Below is a small trained network, with its code and all its weights. Each question gives an input and a target symbol and asks what happens when units are switched off, that is, made to give their printed mean instead of their output.

import numpy as np


def w(rows, s, z=0):
    codes = np.array(rows[::2]) - 128.0
    scale = np.full(codes.shape[1], s)
    scale[-1] = z or s
    return codes * scale


def f(y):
    return y / 2 * (1 + np.tanh(0.7978845608 * (y + 0.044715 * y**3)))


def softmax(a):
    e = np.exp(a - a.max(-1, keepdims=True))
    return e / e.sum(-1, keepdims=True)


def log_softmax(a):
    a = a - a.max(-1, keepdims=True)
    return a - np.log(np.exp(a).sum(-1, keepdims=True))


def net(x, mask):
    ids = ['αγεζμπτψω'.index(c) for c in x.split()]
    T = len(ids)
    res = E[ids] + P[:T]
    u = 0
    for l in range(2):
        q, k, v = (res @ M[l].T for M in (Q, K, V))
        z = softmax(np.where(np.tri(T) > 0, q @ k.T / 2**0.5, -1e9)) @ v
        res = res + np.where(mask[u], z, O[l][:, -1]) @ O[l][:, :-1]
        u += 1
        y = f(res @ A[l][:, :-1].T + A[l][:, -1])
        res = res + np.where(mask[u : u + 16], y, B[l][:, -1]) @ B[l][:, :-1]
        u += 16
    return log_softmax(res[-1] @ U[:, :-1].T + U[:, -1])


Q, K, V, O, A, B = {}, {}, {}, {}, {}, {}
E = w([
[82,52,186],'α',
[98,96,136],'γ',
[198,79,45],'ε',
[153,72,77],'ζ',
[180,156,140],'μ',
[71,107,180],'π',
[126,117,155],'τ',
[104,72,162],'ψ',
[80,62,2],'ω',
],0.0074)
P = w([
[55,185,175],'0',
[179,90,150],'1',
[143,115,18],'2',
[107,184,90],'3',
[180,18,132],'4',
[159,108,11],'5',
[111,189,86],'6',
[160,2,189],'7',
[94,42,13],'8',
[97,177,104],'9',
[219,6,188],'10',
[151,121,18],'11',
[72,175,113],'12',
],0.0098)
Q[0] = w([
[126,161,24],'0.h1',
[138,249,159],'0.h1',
],0.011)
K[0] = w([
[255,4,110],'0.h1',
[174,164,25],'0.h1',
],0.0091)
V[0] = w([
[250,143,72],'0.h1',
[152,146,189],'0.h1',
],0.013)
O[0] = w([
[30,58,254,255],'0.h1',
[231,136,225,28],'0.h1',
],0.0071,0.0021)
A[0] = w([
[190,135,124,100],'0.n1',
[128,226,216,171],'0.n2',
[75,158,207,83],'0.n3',
[117,2,126,152],'0.n4',
[137,38,181,252],'0.n5',
[157,205,46,183],'0.n6',
[149,88,178,235],'0.n7',
[211,129,60,157],'0.n8',
[138,155,73,147],'0.n9',
[158,166,54,164],'0.n10',
[211,72,93,142],'0.n11',
[110,121,166,248],'0.n12',
[173,110,53,154],'0.n13',
[175,131,102,106],'0.n14',
[56,240,93,140],'0.n15',
[149,63,143,186],'0.n16',
],0.0097,0.0029)
B[0] = w([
[168,122,139,132],'0.n1',
[153,246,102,124],'0.n2',
[205,136,159,130],'0.n3',
[146,173,89,253],'0.n4',
[181,195,73,222],'0.n5',
[102,136,254,156],'0.n6',
[163,173,80,168],'0.n7',
[146,115,208,188],'0.n8',
[77,116,198,146],'0.n9',
[74,101,239,159],'0.n10',
[177,133,188,207],'0.n11',
[174,175,7,159],'0.n12',
[97,177,194,193],'0.n13',
[171,98,205,138],'0.n14',
[60,200,234,155],'0.n15',
[187,160,120,188],'0.n16',
],0.0058,0.0063)
Q[1] = w([
[3,154,126],'1.h1',
[31,3,159],'1.h1',
],0.0059)
K[1] = w([
[150,66,28],'1.h1',
[100,3,55],'1.h1',
],0.005)
V[1] = w([
[52,254,159],'1.h1',
[208,119,169],'1.h1',
],0.0063)
O[1] = w([
[159,13,30,254],'1.h1',
[254,166,183,151],'1.h1',
],0.0073,0.004)
A[1] = w([
[38,181,136,127],'1.n1',
[113,231,206,100],'1.n2',
[176,47,131,43],'1.n3',
[167,69,133,119],'1.n4',
[151,137,163,150],'1.n5',
[84,185,229,57],'1.n6',
[75,142,161,251],'1.n7',
[162,190,94,226],'1.n8',
[180,82,133,131],'1.n9',
[156,237,106,167],'1.n10',
[199,75,138,168],'1.n11',
[176,188,208,180],'1.n12',
[157,59,122,43],'1.n13',
[180,254,143,202],'1.n14',
[162,86,63,104],'1.n15',
[75,133,74,112],'1.n16',
],0.0084,0.0027)
B[1] = w([
[73,184,250,182],'1.n1',
[206,110,113,144],'1.n2',
[60,93,187,203],'1.n3',
[69,129,148,195],'1.n4',
[129,194,122,144],'1.n5',
[232,144,75,147],'1.n6',
[171,79,235,173],'1.n7',
[192,188,22,189],'1.n8',
[71,128,143,210],'1.n9',
[66,186,42,154],'1.n10',
[90,159,156,253],'1.n11',
[106,253,97,174],'1.n12',
[62,69,167,170],'1.n13',
[116,176,20,167],'1.n14',
[140,101,105,218],'1.n15',
[143,197,130,168],'1.n16',
],0.005,0.0051)
U = w([
[154,177,195,43],'α',
[98,67,186,159],'γ',
[162,179,29,177],'ε',
[146,129,118,179],'ζ',
[233,55,129,121],'μ',
[1,124,232,106],'π',
[165,69,178,7],'τ',
[131,139,177,108],'ψ',
[45,24,137,120],'ω',
],0.0075,0.002)

Each question gives the input, a string of symbols that net reads in full, and the target symbol t.
The units are the heads (2 rows each of Q, K, V and O) and the neurons (one row each of A and B). Each row of codes is followed by its name. A weight is (code - 128) times the scale printed after its matrix; where a second scale follows, it is the last column's (O, A, B and U).
mask holds one flag per unit, layer by layer, with each layer's heads first. A switched-off unit (its flag False) gives its mean, the last column of its rows in O or B, instead of its output. The means were averaged over made-up inputs and are rounded, as every weight is.
A unit's drop is (log p(t) with every unit on - log p(t) with that unit switched off) / (log p(t) with every unit on - log p(t) with every unit switched off).
The circuit of an input: a set's keep is (log p(t) with only the set's units on - log p(t) with every unit switched off) / (log p(t) with every unit on - log p(t) with every unit switched off). Starting from the 12 units with the biggest drops (on a tie, the unit counted first), units are removed one at a time, each time the one whose removal leaves the highest keep (on an exact tie, the one counted first), for as long as the keep stays at least 0.8.
circuit, biggest first: the units of the circuit, biggest drop first
most important unit: the unit with the biggest drop
top k neurons: the k neurons with the biggest drops, biggest first
k most important neurons of layer l: the k neurons of layer l with the biggest drops, biggest first
input α ω ω τ, target π: circuit, biggest first : [0.h1, 0.n15, 1.n1]
input μ ε α ψ ε ζ μ ε ε ε π, target μ: circuit, biggest first : [1.h1, 0.h1, 0.n15, 0.n5]
input ω ε ε ε ζ, target ω: most important unit : 0.h1
input ψ ω ε ζ, target π: circuit, biggest first : [1.h1, 0.h1]
input μ π ε ε ε τ ε α, target μ: 3 most important neurons of layer 0 : [0.n2, 0.n15, 0.n6]
input ω α ε ε ε ε ω ε ζ ω α, target ω: top 4 neurons : [0.n15, 0.n6, 1.n3, 1.n13]
input ε π μ ε ζ ε ω, target π: circuit, biggest first : [1.h1, 0.h1]
input ω π μ α μ, target ω: 4 most important neurons of layer 0 : [0.n15, 0.n6, 0.n10, 0.n9]
input ζ ψ α ε ζ ζ ε μ ω μ ω, target ε: top 2 neurons : [0.n5, 0.n4]
input ε τ ζ ω ω ζ γ ε ε τ ε τ ω, target π: circuit, biggest first : [1.h1, 0.n15]
input ε ω ω ε ω ζ μ ψ π μ ζ τ ε, target π: top 2 neurons : [1.n1, 0.n5]
input μ γ ε μ ω ψ ω τ, target μ: top 2 neurons : [0.n2, 0.n15]
input π ζ ε μ μ, target π: 2 most important neurons of layer 0 : [0.n15, 0.n8]
input ε ζ ψ π μ γ τ μ, target ε: top 2 neurons : [0.n5, 0.n7]
input π τ μ α τ, target π: top neuron : [0.n15]
input ε μ ω μ ψ, target ε: 2 most important neurons of layer 0 : [0.n5, 0.n4]
input ω π ε α μ μ μ ε ψ, target ε: top 2 neurons : [0.n4, 0.n5]
input π ε μ ε ω μ ψ ζ, target π: top 2 neurons : [0.n15, 1.n3]
input π ω ε ε ψ, target π: top 2 neurons : [0.n15, 1.n3]
input α τ μ ω α ω τ π, target α: 2 most important neurons of layer 0 : [0.n8, 0.n11]
input μ π ω ζ ζ ψ μ ψ, target μ: top neuron : [0.n2]
